Below are the code and all the weights of a small trained network. Each question names an input and a target symbol and asks about switching units off, where a switched-off unit gives its printed mean instead of its output.

import numpy as np


def w(rows, s, z=0):
    codes = np.array(rows[::2]) - 128.0
    scale = np.full(codes.shape[1], s)
    scale[-1] = z or s
    return codes * scale


def f(y):
    return np.maximum(y, 0)


def softmax(a):
    e = np.exp(a - a.max(-1, keepdims=True))
    return e / e.sum(-1, keepdims=True)


def log_softmax(a):
    a = a - a.max(-1, keepdims=True)
    return a - np.log(np.exp(a).sum(-1, keepdims=True))


def net(x, mask):
    ids = ['αβγεζηθλμπστψω'.index(c) for c in x.split()]
    T = len(ids)
    res = E[ids] + P[:T]
    u = 0
    for l in range(3):
        r = res
        for j in range(2):
            rows = slice(2 * j, 2 * j + 2)
            q, k, v = (r @ M[l][rows].T for M in (Q, K, V))
            z = softmax(np.where(np.tri(T) > 0, q @ k.T / 2**0.5, -1e9)) @ v
            o = O[l][rows]
            res = res + np.where(mask[u + j], z, o[:, -1]) @ o[:, :-1]
        u += 2
        y = f(res @ A[l][:, :-1].T + A[l][:, -1])
        res = res + np.where(mask[u : u + 4], y, B[l][:, -1]) @ B[l][:, :-1]
        u += 4
    return log_softmax(res[-1] @ U[:, :-1].T + U[:, -1])


Q, K, V, O, A, B = {}, {}, {}, {}, {}, {}
E = w([
[115,97,1],'α',
[136,137,136],'β',
[144,208,77],'γ',
[148,165,178],'ε',
[143,181,70],'ζ',
[162,94,140],'η',
[98,201,171],'θ',
[125,84,234],'λ',
[121,88,113],'μ',
[108,47,206],'π',
[172,114,218],'σ',
[188,127,158],'τ',
[166,101,108],'ψ',
[181,142,92],'ω',
],0.017)
P = w([
[180,146,171],'0',
[18,91,135],'1',
[163,108,83],'2',
[13,90,162],'3',
[168,111,94],'4',
[11,96,175],'5',
[173,112,98],'6',
[10,89,177],'7',
[181,115,95],'8',
[4,89,175],'9',
[182,113,101],'10',
],0.012)
Q[0] = w([
[138,2,120],'0.h0',
[196,156,50],'0.h0',
[117,135,24],'0.h1',
[92,194,110],'0.h1',
],0.0077)
K[0] = w([
[91,187,79],'0.h0',
[124,1,58],'0.h0',
[204,114,172],'0.h1',
[51,136,211],'0.h1',
],0.0067)
V[0] = w([
[85,243,177],'0.h0',
[163,154,83],'0.h0',
[126,108,93],'0.h1',
[56,255,119],'0.h1',
],0.0054)
O[0] = w([
[121,147,159,8],'0.h0',
[102,134,151,161],'0.h0',
[37,216,253,130],'0.h1',
[175,132,88,2],'0.h1',
],0.0061,0.0005)
A[0] = w([
[18,142,208,31],'0.n0',
[215,234,138,131],'0.n1',
[194,4,56,191],'0.n2',
[248,2,157,3],'0.n3',
],0.0057,0.0037)
B[0] = w([
[135,123,14,192],'0.n0',
[150,182,178,195],'0.n1',
[132,125,187,254],'0.n2',
[140,2,115,166],'0.n3',
],0.015,0.004)
Q[1] = w([
[164,157,111],'1.h0',
[208,183,119],'1.h0',
[2,254,117],'1.h1',
[103,133,67],'1.h1',
],0.0049)
K[1] = w([
[158,1,50],'1.h0',
[87,251,152],'1.h0',
[80,127,155],'1.h1',
[177,89,159],'1.h1',
],0.007)
V[1] = w([
[80,114,193],'1.h0',
[81,81,2],'1.h0',
[125,210,166],'1.h1',
[10,147,251],'1.h1',
],0.0096)
O[1] = w([
[196,126,90,171],'1.h0',
[59,91,33,3],'1.h0',
[88,206,116,107],'1.h1',
[2,183,102,144],'1.h1',
],0.0057,0.0026)
A[1] = w([
[22,78,141,174],'1.n0',
[218,117,157,137],'1.n1',
[181,183,153,163],'1.n2',
[178,233,1,4],'1.n3',
],0.012,0.0031)
B[1] = w([
[179,215,199,240],'1.n0',
[159,135,123,254],'1.n1',
[123,190,56,223],'1.n2',
[164,58,254,190],'1.n3',
],0.0091,0.0075)
Q[2] = w([
[149,168,236],'2.h0',
[52,161,8],'2.h0',
[255,145,87],'2.h1',
[30,144,194],'2.h1',
],0.0093)
K[2] = w([
[179,156,129],'2.h0',
[62,153,131],'2.h0',
[55,2,159],'2.h1',
[161,198,173],'2.h1',
],0.0097)
V[2] = w([
[141,146,115],'2.h0',
[255,82,147],'2.h0',
[150,204,154],'2.h1',
[30,140,175],'2.h1',
],0.009)
O[2] = w([
[161,101,16,148],'2.h0',
[220,194,93,252],'2.h0',
[93,2,120,194],'2.h1',
[41,130,177,76],'2.h1',
],0.0055,0.019)
A[2] = w([
[126,112,50,90],'2.n0',
[66,4,107,107],'2.n1',
[143,37,162,255],'2.n2',
[179,182,172,107],'2.n3',
],0.012,0.006)
B[2] = w([
[39,151,72,144],'2.n0',
[250,140,200,152],'2.n1',
[42,128,76,188],'2.n2',
[61,95,165,250],'2.n3',
],0.012,0.015)
U = w([
[6,185,154,186],'α',
[123,132,215,74],'β',
[177,34,91,95],'γ',
[166,137,171,141],'ε',
[214,174,63,121],'ζ',
[222,129,121,80],'η',
[42,58,179,92],'θ',
[151,158,114,175],'λ',
[89,131,32,166],'μ',
[178,35,174,3],'π',
[67,60,145,178],'σ',
[181,21,117,66],'τ',
[127,227,120,159],'ψ',
[99,75,104,228],'ω',
],0.012,0.0042)

Each question gives the input, a string of symbols that net reads in full, and the target symbol t.
The units are the heads (2 rows each of Q, K, V and O) and the neurons (one row each of A and B). Each row of codes is followed by its name. A weight is (code - 128) times the scale printed after its matrix; where a second scale follows, it is the last column's (O, A, B and U).
mask holds one flag per unit, layer by layer, with each layer's heads first. A switched-off unit (its flag False) gives its mean, the last column of its rows in O or B, instead of its output. The means were averaged over made-up inputs and are rounded, as every weight is.
A unit's drop is (log p(t) with every unit on - log p(t) with that unit switched off) / (log p(t) with every unit on - log p(t) with every unit switched off).
The circuit of an input: a set's keep is (log p(t) with only the set's units on - log p(t) with every unit switched off) / (log p(t) with every unit on - log p(t) with every unit switched off). Starting from the 12 units with the biggest drops (on a tie, the unit counted first), units are removed one at a time, each time the one whose removal leaves the highest keep (on an exact tie, the one counted first), for as long as the keep stays at least 0.8.
units of the circuit, in order: the units of the circuit, biggest drop first
k most important neurons: the k neurons with the biggest drops, biggest first
k most important neurons of layer l: the k neurons of layer l with the biggest drops, biggest first
which heads matter: for each layer, one digit per head in row order, 1 if its drop is at least 0.15 and else 0, layers parted by /
input ε τ ψ τ θ λ α θ λ σ, target τ: 3 most important neurons => 2.n1; 1.n2; 0.n1
input ω α ζ τ β γ, target μ: most important neuron => 0.n1
input θ ε θ σ α σ α θ ζ α α, target μ: 2 most important neurons => 1.n0; 0.n2
input ω γ η ζ, target μ: 3 most important neurons => 0.n1; 1.n1; 1.n2
input α α μ ω, target α: units of the circuit, in order => 2.h1; 1.h0
input θ ε η α σ σ, target π: units of the circuit, in order => 2.n1; 0.n1; 2.h1; 1.n2
input ω μ ζ α ψ γ, target μ: units of the circuit, in order => 0.n1; 1.h0; 2.n3; 2.n0
input α α α τ, target α: units of the circuit, in order => 2.h1; 1.h0
input α γ γ τ θ ψ, target α: which heads matter => 00 / 10 / 11
input θ ε ζ α σ λ η α ε ω ε, target ψ: units of the circuit, in order => 1.n2; 2.h1
input ψ γ η α ε α σ η θ, target α: units of the circuit, in order => 2.n3; 2.h1
input θ α μ ψ α α α α, target π: units of the circuit, in order => 2.n1; 1.h0; 2.h0
input ε ψ α θ ψ λ ω α β η, target τ: 3 most important neurons => 2.n1; 1.n2; 1.n1
input ω σ λ λ η θ σ θ, target μ: units of the circuit, in order => 0.n0; 2.n3
input α π α α ω ε π α, target α: units of the circuit, in order => 1.n0; 2.h1
input ε ζ λ ε α π, target τ: 3 most important neurons of layer 2 => 2.n1; 2.n3; 2.n2
input α ζ ζ ε μ ε α τ α λ, target α: 3 most important neurons of layer 1 => 1.n0; 1.n1; 1.n2
input θ ψ γ α π γ, target π: which heads matter => 00 / 11 / 01
input ω ε γ β, target μ: which heads matter => 00 / 10 / 01
input ε ε ε ε α ε α σ, target τ: which heads matter => 00 / 11 / 01
